Below is a small trained network, with its code and all its weights. Each question gives an input and a target symbol and asks what happens when units are switched off, that is, made to give their printed mean instead of their output.

import numpy as np


def w(rows, s, z=0):
    codes = np.array(rows[::2]) - 128.0
    scale = np.full(codes.shape[1], s)
    scale[-1] = z or s
    return codes * scale


def norm(h):
    return h / np.sqrt((h * h).mean(-1, keepdims=True) + 1e-5)


def f(y):
    return np.maximum(y, 0)


def softmax(a):
    e = np.exp(a - a.max(-1, keepdims=True))
    return e / e.sum(-1, keepdims=True)


def log_softmax(a):
    a = a - a.max(-1, keepdims=True)
    return a - np.log(np.exp(a).sum(-1, keepdims=True))


def net(x, mask):
    ids = ['βγδεζηλμξπτφ'.index(c) for c in x.split()]
    T = len(ids)
    res = E[ids] + P[:T]
    r = norm(res)
    for j in range(2):
        rows = slice(2 * j, 2 * j + 2)
        q, k, v = (r @ M[0][rows].T for M in (Q, K, V))
        z = softmax(np.where(np.tri(T) > 0, q @ k.T / 2**0.5, -1e9)) @ v
        o = O[0][rows]
        res = res + np.where(mask[j], z, o[:, -1]) @ o[:, :-1]
    y = f(norm(res) @ A[0][:, :-1].T + A[0][:, -1])
    res = res + np.where(mask[2:10], y, B[0][:, -1]) @ B[0][:, :-1]
    return log_softmax(norm(res)[-1] @ U[:, :-1].T + U[:, -1])


Q, K, V, O, A, B = {}, {}, {}, {}, {}, {}
E = w([
[140,140,212,56,161],'β',
[56,134,179,132,87],'γ',
[155,75,144,254,15],'δ',
[143,71,135,196,231],'ε',
[60,122,180,153,65],'ζ',
[64,30,99,73,187],'η',
[19,200,95,105,161],'λ',
[107,126,46,160,121],'μ',
[52,199,90,81,210],'ξ',
[80,164,23,154,136],'π',
[63,192,57,59,249],'τ',
[155,166,80,107,42],'φ',
],0.017)
P = w([
[2,86,195,20,117],'0',
[60,99,141,35,120],'1',
[71,102,154,70,94],'2',
[91,100,163,93,81],'3',
[103,122,176,113,69],'4',
[122,133,176,125,62],'5',
[130,142,188,139,55],'6',
[145,147,194,149,47],'7',
[150,158,196,161,45],'8',
[160,167,196,168,42],'9',
],0.005)
Q[0] = w([
[121,148,1,211,77],'H0',
[144,54,108,132,109],'H0',
[72,174,52,150,99],'H1',
[68,134,88,191,103],'H1',
],0.0092)
K[0] = w([
[252,183,179,165,127],'H0',
[183,107,155,105,134],'H0',
[178,166,127,172,109],'H1',
[171,119,191,83,129],'H1',
],0.011)
V[0] = w([
[170,185,114,82,42],'H0',
[111,90,122,2,75],'H0',
[106,145,76,120,56],'H1',
[68,65,75,105,138],'H1',
],0.0066)
O[0] = w([
[64,125,53,5,27,78],'H0',
[159,255,125,191,36,249],'H0',
[181,84,115,134,180,171],'H1',
[185,195,50,104,63,253],'H1',
],0.0075,0.0048)
A[0] = w([
[73,133,100,136,198,142],'N0',
[154,229,120,123,204,50],'N1',
[161,175,83,220,151,48],'N2',
[115,82,122,133,80,233],'N3',
[89,124,193,8,162,251],'N4',
[119,135,149,34,175,139],'N5',
[77,171,183,149,102,162],'N6',
[95,176,158,131,94,234],'N7',
],0.014,0.003)
B[0] = w([
[154,54,130,133,74,254],'N0',
[59,69,123,124,125,194],'N1',
[192,115,200,95,188,219],'N2',
[112,164,128,147,75,234],'N3',
[114,250,146,62,231,201],'N4',
[63,139,193,121,157,183],'N5',
[87,86,155,130,187,214],'N6',
[61,142,116,122,205,243],'N7',
],0.011,0.0064)
U = w([
[69,196,169,100,217,229],'β',
[20,41,207,83,75,4],'γ',
[99,43,120,249,44,255],'δ',
[206,51,226,166,161,237],'ε',
[146,140,159,131,108,44],'ζ',
[155,152,179,113,98,16],'η',
[149,137,154,118,111,24],'λ',
[247,203,89,110,160,217],'μ',
[149,145,155,128,108,51],'ξ',
[143,108,20,93,185,17],'π',
[146,132,143,113,113,21],'τ',
[114,219,44,115,56,199],'φ',
],0.011,0.0031)

Each question gives the input, a string of symbols that net reads in full, and the target symbol t.
The units are the heads (2 rows each of Q, K, V and O) and the neurons (one row each of A and B). Each row of codes is followed by its name. A weight is (code - 128) times the scale printed after its matrix; where a second scale follows, it is the last column's (O, A, B and U).
mask holds one flag per unit, heads first, then neurons. A switched-off unit (its flag False) gives its mean, the last column of its rows in O or B, instead of its output. The means were averaged over made-up inputs and are rounded, as every weight is.
A unit's drop is (log p(t) with every unit on - log p(t) with that unit switched off) / (log p(t) with every unit on - log p(t) with every unit switched off).
The circuit of an input: a set's keep is (log p(t) with only the set's units on - log p(t) with every unit switched off) / (log p(t) with every unit on - log p(t) with every unit switched off). Starting from all 10 units, units are removed one at a time, each time the one whose removal leaves the highest keep (on an exact tie, the one counted first), for as long as the keep stays at least 0.8.
circuit, biggest first: the units of the circuit, biggest drop first
most important unit: the unit with the biggest drop
k most important neurons: the k neurons with the biggest drops, biggest first
which heads matter: for each layer, one digit per head in row order, 1 if its drop is at least 0.15 and else 0, layers parted by /
drop when u is switched off: that unit's drop, to one decimal
input ε π η δ π η η μ π, target δ: 4 most important neurons => [N4; N0; N7; N6]
input ε μ η π, target ε: most important unit => H0
input μ ζ β η ζ ζ μ, target β: circuit, biggest first => [H1; N2; H0]
input π λ η π η π, target π: 4 most important neurons => [N2; N4; N1; N3]
input δ π τ η π η μ, target δ: 3 most important neurons => [N4; N3; N7]
input λ φ π δ π β π μ μ, target β: circuit, biggest first => [N2; H0]
input η η ζ η, target δ: which heads matter => 11
input δ η ξ ζ, target β: which heads matter => 00
input τ η δ ζ τ ζ η φ μ η, target δ: 2 most important neurons => [N2; N4]
input η η ε ζ, target β: 4 most important neurons => [N7; N0; N1; N6]
input π η μ, target μ: drop when H0 is switched off => 0.0
input ζ ζ η ζ μ η μ η φ η, target ε: drop when N2 is switched off => 0.3
input ζ μ γ μ ε η η η η μ, target ε: drop when N3 is switched off => 0.0
input τ γ φ λ β δ ε η π, target ε: most important unit => N2
